The symbols move the nodes like this.
JD @ JM
JD ~ SB
JD § ZR
JD ! DH
JD & MZ
JD ^ GL
MD @ GF
MD ~ HS
MD § DP
MD ! ZR
MD & MQ
MD ^ MP
CQ ~ HD
CQ § MR
CQ ! QF
CQ & GQ
CQ ^ PN
JL @ JH
JL ~ SJ
JL § ZF
JL ! MQ
JL & DP
JL ^ ZH
MB @ ZF
MB § ZN
MB ! SJ
MB & GL
HD @ CQ
HD ~ TN
HD § LQ
HD ! PN
HD & QL
HD ^ PJ
PJ @ PN
PJ ~ JH
PJ § TN
PJ ! CN
PJ & MG
PJ ^ MJ
GF @ DR
GF ~ MD
GF § JJ
GF ! FS
GF & MJ
GF ^ ZR
RJ @ JN
RJ ~ MG
RJ § QL
RJ ! QC
RJ & PN
RJ ^ DR
JM @ RH
JM ~ JD
JM § FS
JM ! BG
JM & QT
JM ^ DH
FS @ QN
FS ~ ZR
FS § GF
FS ! JM
FS & NJ
FS ^ JD
RN @ QL
RN ~ BG
RN § RH
RN ! MG
RN & TN
RN ^ JJ
PN @ QF
PN ~ PJ
PN § HD
PN ! NT
PN & RJ
PN ^ CN
ZL @ LP
ZL § ZH
ZL ! ZN
ZL & MP
TQ ~ QC
TQ § JN
TQ ! TH
TQ & NC
TQ ^ ZP
JN ~ RJ
JN § GQ
JN ! TQ
JN & QF
JN ^ QC
GL @ DH
GL § SB
GL ! NS
GL & MB
QT @ LT
QT ~ MZ
QT § NJ
QT ! RF
QT & JM
QT ^ ZF
JH @ PJ
JH ~ JL
JH § RF
JH ! MJ
JH & JJ
JH ^ MQ
GQ ~ QL
GQ § GP
GQ ! JN
GQ & CQ
GQ ^ RJ
CN @ NT
CN ~ MJ
CN § PJ
CN ! NM
CN & DR
CN ^ NJ
NT @ NC
NT ~ CN
NT § PN
NT ! GS
NT & QC
NT ^ NM
RH @ TD
RH ~ JM
RH § QN
RH ! RN
RH & LT
RH ^ BG
MJ @ CN
MJ ~ MQ
MJ § JH
MJ ! NJ
MJ & GF
MJ ^ LP
JJ @ MG
JJ ~ DP
JJ § BG
JJ ! GF
JJ & JH
JJ ^ MD
MG @ RJ
MG ~ JJ
MG § RN
MG ! DR
MG & PJ
MG ^ GF
NC ~ NT
NC § QF
NC ! BD
NC & TQ
NC ^ GS
ZH @ MQ
ZH § SJ
ZH ! ZL
ZH & HS
BG @ RN
BG ~ DH
BG § JM
BG ! JJ
BG & RF
BG ^ DP
QC @ TQ
QC ~ DR
QC § RJ
QC ! ZP
QC & NT
QC ^ QN
HS @ MD
HS § NS
HS ! MP
HS & ZH
LP @ NJ
LP ~ ZL
LP § MQ
LP ! MZ
LP & ZR
LP ^ ZN
QF ~ PN
QF § CQ
QF ! NC
QF & JN
QF ^ NT
SJ @ JL
SJ § MB
SJ ! ZH
SJ & NS
ZR @ FS
ZR ~ MP
ZR § MD
ZR ! JD
ZR & LP
ZR ^ SB
TN @ HD
TN ~ RF
TN § LT
TN ! PJ
TN & RN
TN ^ JH
DR @ QC
DR ~ GF
DR § MG
DR ! QN
DR & CN
DR ^ FS
LQ @ MR
LQ ~ LT
LQ § GS
LQ ! HD
LQ & TD
LQ ^ TN
BD ~ GS
BD § NC
BD ! MR
BD & TH
BD ^ LQ
MQ @ MJ
MQ ~ ZH
MQ § JL
MQ ! LP
MQ & MD
MQ ^ ZL
TD @ GP
TD ~ RH
TD § ZP
TD ! QL
TD & LQ
TD ^ RN
RF @ TN
RF ~ ZF
RF § QT
RF ! JH
RF & BG
RF ^ JL
ZN @ MZ
ZN § ZL
ZN ! MB
ZN & SB
SB @ JD
SB § MP
SB ! GL
SB & ZN
MZ @ QT
MZ ~ ZN
MZ § LP
MZ ! ZF
MZ & JD
MZ ^ MB
NJ @ NM
NJ ~ LP
NJ § MJ
NJ ! QT
NJ & FS
NJ ^ MZ
QN @ ZP
QN ~ FS
QN § DR
QN ! RH
QN & NM
QN ^ JM
QL @ GQ
QL ~ RN
QL § TD
QL ! RJ
QL & HD
QL ^ MG
LT @ LQ
LT ~ QT
LT § NM
LT ! TN
LT & RH
LT ^ RF
TH ~ ZP
TH § TQ
TH ! GP
TH & BD
TH ^ TD
DH @ BG
DH ~ GL
DH § JD
DH ! DP
DH & ZF
DH ^ NS
NM @ GS
NM ~ NJ
NM § CN
NM ! LT
NM & QN
NM ^ QT
MP @ ZR
MP § HS
MP ! SB
MP & ZL
GP ~ TD
GP § TH
GP ! GQ
GP & MR
GP ^ QL
DP @ JJ
DP ~ NS
DP § DH
DP ! MD
DP & JL
DP ^ HS
GS @ BD
GS ~ NM
GS § NT
GS ! LQ
GS & ZP
GS ^ LT
ZF @ RF
ZF ~ MB
ZF § MZ
ZF ! JL
ZF & DH
ZF ^ SJ
MR ~ LQ
MR § BD
MR ! CQ
MR & GP
MR ^ HD
ZP @ TH
ZP ~ QN
ZP § QC
ZP ! TD
ZP & GS
ZP ^ RH
NS @ DP
NS § GL
NS ! HS
NS & SJ

The rows follow the links: the fewer symbols apart two nodes are, the more alike their rows tend to be.

Each row is also shifted at random along 5 hidden directions that mean nothing.

Some nodes, each with a row of numbers:
NS -> [-571,  104, -177,  337, -217,  263,  143,  102,   83,   67,  174, -129,  344,  364,  357,  223,  -81,   64,   82,  149, -138, -131, -106, -314, -487,  179, -135,    5,  100,  338,  368,   11, -437,  242, -132, -399,  150,  317, -144, -414,  -99, -166]
HS -> [ 803,  -53, -240,  452, -149,  -26,  307, -140,  203, -107,   41,   51,  284,  381,  434,   -6,  -35,  517,  -45,  139, -140, -112, -157, -303, -156,  298, -222,   18,  -55,   50,  232,   93, -532, -142,  280, -774,  113,  133,  176, -536,  -32, -139]
ZP -> [ 338, -381,  137,  -45, -208,   76, -192, -314, -411,  -54, -342,  -39,  327,  129,  400, -106,   63,  194,   55,  259,  160, -125, -175, -119, -128,  207, -282,   46, -281, -126,  255,  226, -355,  -39,  266, -454,  -68,  178, -580, -132,  289, -306]
MQ -> [-264,  -18,  -63,   63,  -37,  132,  481,   12,  817,  206,  169,  382, -282,  224, -337, -164, -106, -301,  -34, -164, -104,  202,  -28, -320, -323, -285,  -61,  -75, -589,   56,  177, -213, -496, -450,  374,   -2,  454,  395,  897, -158, -512, -639]
ZL -> [ 289, -115,  141,  -30,   -9,  190,  217,   30,  435,  285, -143,   76, -207,  153, -108, -213,   47, -165,   74,   53,  -48, -139, -184, -344, -321,  -81,   70,  186, -356,  115,   45, -107, -346,  -30,  161,  -98,  297,  357,   91,   -2, -251, -281]
BG -> [-294,  113, -157,  415,  -90, -271,   84,   84,  129, -220,  163,   91,  253,  -66,  -63,  -86, -100,  189, -292, -233, -259,  304,  -70,   22,  169, -116, -314,   57,  118,  -76,  166,   68,  198,   98,  184,   46,   42, -385,  281,  -34,  111,  -75]
CQ -> [-336,  237,   22, -222, -106,  278, -155,  524, -185,  -87, -357,  416,  217, -317,  -97, -134, -341, -355,  362,  -38, -285,  -97,  157,   14,  105, -183,  448,  380,  259,   66,  -38, -276,   83,  -26,   75,   31,   41,   82,   90,   27,  110, -460]
DR -> [-161, -213, -161,  116, -334, -269, -263, -444, -324,  -91,   54,  -51,  254,   57,  294,   18,  279,  393,  -12,  156,  -35, -184,   54,   38,  248,  172,   89, -270,   -8,   45,   39,    0, -154,  -77,  -15, -375, -154,  -60, -367, -324,  143,   87]
RJ -> [-1382,    56,  -306,   128,  -121,   105,   -12,    29,  -179,  -145,   -11,   211,   259,   167,   329,    22,  -269,   163,   195,   -41,   -59,  -129,   106,    -4,    31,   230,   181,   -57,   241,    -7,    76,   -52,  -218,  -204,    83,  -433,   -35,   137,   299,  -396,     7,  -317]
RH -> [-276,  -98,  -30,  198,  -47, -263,   -3, -110,  -93, -118, -205,  117,  146,  -60,   42, -406, -183,  228, -202,  -89, -186,  160, -191,  -13,  223,  -69, -253,  231, -138, -291,   73,  156,   21,  -64,  452, -179,  157, -193,   87,  -35,  225, -234]
QF -> [-240,  148,  -21, -388, -209,  151,  -23,  467, -128, -227,  -10,  466, -180, -272, -408,  121,  196, -528,  363, -228,   41,   98,  391,  366,  297, -325,  475,  168,  315,  168,  -57, -140,  395,  -26,   38,  818, -126, -245,  216,  219, -256, -102]
DH -> [-369,  127,   75,  318, -159,  -97,   77,  219,   91, -112,  187,  -68,  204,  -17, -231,   26,   78,  -55, -164, -109, -162,  238,  -73,   -4, -103, -211, -254,  144,  158,  210,  342,   -1,  252,  461,  -85,  225,  -18, -248, -159,  -51,  -73,  140]
SB -> [  85,  113,  -38,  171,  -42,  -77,  172,  200,   72,   19, -133, -111,  229,   64,   59, -145,  112,  223, -158,  141, -158, -124,  -75, -133,  -68,  197,  -68,  434,  185,  -14,   54,  309,  -30,  377,    5, -238,   54, -286, -198,  -12,  149,  360]
RN -> [  208,  -186,   333,   239,   281,   278,    69,  -266,   -50,   -61,   352,  -506,   190,   345,   280,   293,  -431,    45,  -197,   -24,   347,   574,  -306,   106,  -557,   126, -1049,  -319,  -277,  -302,   461,   263,    73,   153,   212,    -3,  -103,   120,   -24,    21,   224,  -109]
TH -> [-661,  -71, -293, -132,   52, -315,  212,   77,  -17, -133, -308,  370, -148,   24,  110, -139,  155,  310,   92,  -15,   50, -233,   61,   79,  401,  263,  374,  342,  186, -333, -298,  478,  -20, -358,  367, -325,  -43, -324,  224,   15,   67,  178]
ZN -> [  78,  257,  124, -128,  338,  130,   54,  246,  315,  349, -103, -306, -170,   17,   86,  -20, -224,   25,  -45,  207, -114, -302, -117, -256, -188,  173,  189,  225,   36,   70, -275,  -97,  -63,  117, -259, -237,  165,  208,   14,  105,  -23,  265]
QN -> [-249, -165, -122,  118,  124, -424,    0, -374,   59,   53,  -59, -154, -182,   56,  213,  -47,  151,  563, -219,   -5,  193, -191,  -11,    6,  360,  354,  -45, -124,  -44, -351, -219,  348,   35, -252,  135, -385,  -64, -256,   26,  -35,  148,  376]
GP -> [ 257,   -1, -144,   67,  287, -252,  370,  125,  215, -294, -142,  208,  -84,  189,   38,  -92, -249,  231,  -75, -258,  120,  200,  -62,  265,  147,  230, -164,  425,  156, -732,  -61,  651,  185, -313,  660, -312,   16, -459,  604,  144,  164,  167]
NC -> [ 129,   34, -252, -336, -176,    8, -222,   86, -315,  -44, -274,  285,   28, -173,  140,  -28,   64,   30,  439,    4, -132, -506,  297,   41,  407,  135,  824,  103,  272,  121, -383, -216, -153, -297, -154, -209, -102,   74,  -77, -100,   46,  -32]
JH -> [ 600,   82,   29,  -13,  188,  111, -110, -121,  -30,   67,  476, -369, -144,  -54,  -21,  372,  -65, -129,  -58,  -95,  123,  218,   41,   22, -117,  -48, -164, -578,  -28,  217,   34, -343,  253,  124, -425,  390,  -97,  190,    0,   44,  -88,  195]

The symbols that take the first to the second take the third to the fourth, perhaps in another order. What is the fourth?
Answers are names.
[ 463, -151,   -9,  460, -310,  -30,  -19, -197, -135, -137,  334, -275,  415,  229,  182,  149,   25,   89, -194,  -30,    0,  410, -109,   10, -179,  -78, -620, -390,  -93,  138,  527,  -74,  -81,  271,   42,    6,  -92,  -12, -156, -241,   28, -173]
to [-138,  118,   -3,  -66,  197,  -36,   79, -121,  501,  278,  342, -214, -421,  138,  -49,  235,  205,   18,   38,   69,   84, -255,  104, -247, -196,   94,  214, -399, -158,  239, -285, -268, -227, -133, -403,   12,   44,  271,  169,  -43, -291,  284]
as [-339,  -75,   86,   91, -104,  145,  -99,   54, -410, -163,  -80,   30,  361,  -23,  201,  125, -265,  -79,  119,  -32,   42,  312,  -48,  110, -107, -131, -390,   16,  151, -126,  323,   87,   92,  168,  201,   56, -135,  -26, -233,   16,  260, -191]
to PJ

[ 435,   97, -136,  -19,  171,  -17,  -40, -101,   85,  -55,  277,   93,  -53, -175,  -69,   87, -231,  -62,   49, -218,  -61,  251,   28,   90,  167,  -94,    3, -366,   84, -164,  -17, -331,   56, -318,  -39,  134,    2,  119,  587,  -31, -104, -244]
to [-578,   42, -251,  179,  -30, -297, -145, -218, -269, -133,  312, -170,  107,    6,  240,  265,   82,  295,  -54,  -58,   41,   33,  151,  276,  315,  130,   75, -312,  386,   40, -102,   74,  140,  -25, -263,   27, -286, -295,  -59, -195,  102,  371]
as [-816,  166,   92, -123,  524,  182,  169,  105,  474,   63,  111,  127, -239,  -51, -245,   -8, -617, -322,   99, -336, -107,  310,  -78,   49, -130, -140, -132, -119, -171, -374, -111, -186,   98, -335,  159,  184,  189,  173,  915,  130, -103, -452]
to RN

[-113,  414, -168, -211,  180, -198, -248,  331, -138,  -98, -101,  252,  -97, -443, -138,  -19, -239,  -37,   85, -182, -238,  -29,  230,  318,  583,  -70,  557,  236,  497, -193, -397, -190,  421, -170,  -82,  276, -122, -290,  342,  203,   71,  137]
to [-255, -114,  134,  -92, -245,   -8, -199,    8, -414, -191, -417,  146,  241, -141,   56, -218,   52,   -3,  -24,   74,   29,   95,  -58,  156,  166, -141, -137,  309,    0, -200,  197,  151,  141,   59,  275,   25,  -36, -203, -407,   83,  318, -117]
as [-100, -134, -168,  250, -385, -414,   48, -259,   85, -161,  144,  212,   46,   33, -143, -177,  416,  255, -208, -154,  -47,   85,   26,   84,  255, -141,    8, -154,  -77,   53,   54,  101,   34,   13,  120,   87,    2, -356,   86, -184, -142,   90]
to JH

[ 350,  214,  -33,  261,  149, -113,  219,  293,   56, -147,  272, -130,  135,   73,   18,  191,   50,  164, -187,  -45,  -30,  167,  -33,   71, -161,  132, -258,  229,  396,   39,  107,  318,  289,  410,  -59,  156,  -48, -415,   79,   87,   -9,  518]
to [-167, -267,   30,  203, -319, -155,  158, -112,  227,   36,  -90,  113,  -49,  193, -203, -244,  397,   21, -190,   56,   81,   51, -117, -121,  -79, -194, -240,  139, -391,  149,  158,  178, -215,  175,  177,  -44,  182,  -90, -218,  -64, -220,  -80]
as [ 435,  -71,  119,  390,  340, -327,  -77, -360,   -6,   44,  -12, -385,  150,   74,  306,  -79, -158,  498, -380,   86,  -50,   11, -310, -131,   17,  361, -536,  -63,  -72, -408,  -25,  296,   -3,  110,   33, -495,  -19, -120, -224,  -92,  354,  295]
to DR

[ 194,  -87, -235,  -35,  108, -500, -104, -279, -275, -224, -168,    4, -169,  -71,  190,  -33,  312,  576,  -73,  -14,  180, -196,   -7,  251,  565,  436,  188,    3,  245, -440, -388,  431,  145, -199,  131, -289, -189, -565,  -62,   79,  267,  544]
to [-244, -233,   -4,  216, -281, -372,  226, -206,  163, -145, -120,  318,  -92,   25, -305, -414,  388,  137, -268, -111,  -50,  193, -126,   64,  249, -347, -207,  171, -344, -119,  104,  207,  -70,  -76,  488,   47,  188, -346,  134,  -47, -112, -161]
as [  13, -226,   52, -418,   46,   51,   30,  -81,  -18,  -69,  207,  215, -506,  -90, -292,  181,  224, -369,  226, -128,  394,  214,  194,  338,  179, -164,  186, -256, -171,  -78, -215,  -23,  171, -335,  119,  619, -116,  -78,  307,  330, -247,    1]
to MJ

[ 230,  146,  -29, -219,  271, -253,  303,  144,  486,   95,  137,   47, -759,  -51, -373,   74,  362,  -41,  -65, -126,  152, -241,  103,  159,  195,  111,  405,  181,  103, -110, -555,  169,  326,  -31, -117,  294,   95, -370,  313,  369, -293,  704]
to [ 814,   -9,   99,  274,  215,  -60,  326,   96,  229,  -14,   44, -119,  138,  292,  173, -148,  -75,  178, -307,   47,   46,  157, -266,  -96, -348,  222, -570,  323,  -56, -222,  297,  498,  -65,  181,  307, -305,  158, -172,   11,  -13,   66,  192]
as [   6, -169,  349, -391, -104,  262, -272,  173, -309,   10, -512,  164,   72, -332, -296, -252,  -92, -524,  190,   24,   45,   22,   -3,   15,  113, -411,   58,  249, -232,   26,   25, -215,   98,   54,   95,  369,   22,  126, -347,  261,  109, -456]
to QL

[ 332,   98, -158,  149,  -55, -413, -315,  -24, -531, -330, -444,  196,  279, -292,  162, -336,   43,  423,  -97,  -36, -218, -142,   13,  257,  683,  141,  233,  365,  436, -380, -198,  260,  315,   20,  238, -216, -124, -574, -261,   26,  507,  192]
to [-591, -324,  116,   45, -267,  -42,    7, -330,  -79,   26, -257,  171,  186,  139,   90, -328,   87,   97,  -24,  103,   42,   -3, -156, -152,  -50,  -90, -328,   24, -518,  -46,  185,   91, -320, -119,  464, -296,   92,  184, -145, -101,   49, -432]
as [ 909,  -46,  -96, -226,   79,   60, -249,  -20, -307,   76, -382,   47,   27,  -68,  290,  -99, -158,   75,  252,  165,    7, -374,    1,  -69,  131,  258,  339,  165,   45, -223, -161,   18, -159, -196,    9, -403,  -36,  154, -248,   -7,  241,  -37]
to NT

[ 156,  218,  197,   18,  -33,  285, -317,   -9, -165,  173,   16, -246,  349, -183,  -81,  -30, -325, -372,  -79,  116, -238,  135, -125, -236, -158, -329, -124, -160,  -91,  318,  125, -595,   22,  334, -408,  123,   30,  494, -318,  -54,  134, -398]
to [-287, -158,   71, -185, -123,    2,  -61, -147,   16,  185,  312, -158, -454, -139, -350,  201,  414, -282,   46,  108,  151, -141,  255,   94,   63, -247,  275, -383, -172,  443, -284, -351,  132,  102, -510,  624,  -54,  159, -198,  223, -291,  260]
as [ -429,     8,   120,   -84,    50,   287,  -144,    29,   184,   260,  -575,   371,   242,  -214,   -71,  -617,  -604,  -219,    35,     9,  -437,   -35,  -227,  -404,    39,  -265,    38,   234,  -509,  -198,    72,  -445,  -440,  -344,   404,  -480,   411,   547,   319,  -168,   151, -1039]
to PJ

[ 165,    0,  -83,  116,  381,   19,  -32,  -89, -189,   13, -272, -269,  181,  234,  632,   19, -400,  444,   75,  218,   63, -230, -127,  -99,  -39,  675, -132,  132,  253, -544,  -71,  449, -165, -172,  206, -869,  -60,  113,  -85, -106,  477,  180]
to [-807,  268, -163, -266,  491,  191,   13,  317,  182,    4,  -67,  160, -204, -137,    5,    2, -558, -119,  191, -250,  -88,  -36,   79,   40,  201,  137,  295,   80,  256, -357, -309,  -95,  158, -396,   32,  -11,   23,  100,  683,   94,   53, -137]
as [ 837,   53,  135,   98,  656, -123,  138, -132,  518,  127,  140, -187, -308,  -33, -157, -183, -412,   76, -407, -157,  -97,  227, -252,  -66,   10,  151, -317,  -48, -243, -567, -207,   -6,  147, -280,  239, -123,  125,   10,  586,  191,   29,   98]
to DH

[ -54, -129, -238,  128, -166, -511, -314, -363, -322,  -94, -274,    2,  156, -194,  130, -226,  351,  564, -128,   -4,  -94, -324,   16,   94,  551,  248,  208,   10,   85, -118, -331,  118,   27,  -29,  -44, -315, -174, -330, -435,  -59,  350,  380]
to [ 270,  -15,   92, -114,   46,   72, -154,  -93,  230,  347,  -18, -211, -189,   15,  -82,  -73,  164,  -82,  -93,  181,   -7, -346,  -87, -345,  -96,    7,  185,  -38, -293,  174, -252, -209, -198,  -17, -245, -181,  188,  300, -214,  -19,  -79,   60]
as [-817, -113, -360,   26, -293, -280,  114, -128,  -81, -323, -241,  635,   39,   36,   77, -267,   84,  247,  200, -216, -122,  -98,  211,   78,  427,   24,  273,  105,   83, -294,  -33,  120, -235, -482,  506, -263,   16, -234,  399, -316,  -51, -368]
to MJ

[1278,  387, -384,  268,   71, -363,   -1,  101,  109,   17,  237,  -36,   22, -188,   36,   29,  -64,  279,  -78, -177, -355,  -91,  121,  -60,  372,  113,  352, -127,  432,   88, -220, -241,  180,  -52, -252, -145, -130, -207,  459, -252,   49,  302]
to [  14,  188, -144,  -41, -367,   98,   55,  502,  158,  -71,   -4,  437,  -44, -176, -435,  -35,  152, -389,  108, -129, -222,   44,  238,   75,   15, -493,  411,  306,  182,  411,  106, -302,  108,  140,  -34,  536,  160, -206,  255,   47, -368, -270]
as [-572,  124,  -51,   23,  -15,   81,  137,  329,  -72, -241, -116,  223,  216,   63,  238,  -32, -301,   38,  124,  -27,  -16,  103,   11,  149,   26,  161,  -29,  287,  300, -285,  181,  258,   23, -135,  356, -257,  -20, -167,  311,  -58,  191, -177]
to QL

[1147, -372,  246, -380,  -84,  406,   42,   26, -159,  -74,   44,   92, -319,  120, -137,  311,  202, -474,  286,    2,  621,  257,  128,  291, -293, -174, -184, -145, -246,   50,  195,  196,  102, -101,  114,  660, -212,  102,  -38,  222, -188, -133]
to [1262, -108,  277,   -7,  305, -116,  -53, -174,   65,   -8, -158,  -53,  -87, -243, -181, -286, -347,  -88, -173, -156,   54,  274, -191,  115,   92, -141, -355,   -6, -187, -505,   22,   -9,  231, -214,  243,   55,  137,  -26,  236,  228,  230, -141]
as [-529,  148,  103, -472,  367,  149,  -39,  276,  -63,  154, -169, -100, -338,  -93,   -6,   78, -169,  -94,  262,  102,   98, -374,  112,   19,  121,  224,  336,  159,  224, -244, -475,   87,  154, -159, -160,   55,  -91,   85,    3,  320,  112,  314]
to PJ

[-857,  151, -228,   64,   20, -257,  182,    0,  181,  153, -136, -132, -157,  142,  187,  -33,  365,  391,  -58,  227, -148, -638,   67, -240,  130,  472,  488,  287,  199,   74, -411,  225, -246,   86, -237, -500,  106, -122, -198, -150,   26,  584]
to [ 870,  138,  -41,  139,   88,   64, -108, -198,  -28,   96,  258, -160,  213,  -52,   10,  103, -216, -125,  -73,  -44, -175,  168,   -5,  -65,  -68,  -87, -128, -366,  -20,  181,  101, -465,  -68,   87, -293,   97, -111,  199,   37, -139,  -66, -289]
as [ 693, -251,  -64,  390, -280, -278,  451, -300,  277, -210,  439,    4, -161,  345, -147,   30,  420,  158, -310, -184,  232,  445,  -18,  104, -110, -129, -519, -133, -209,  -28,  324,  390,   22,    5,  315,  257,   44, -366,  373,   22, -318,   69]
to TN

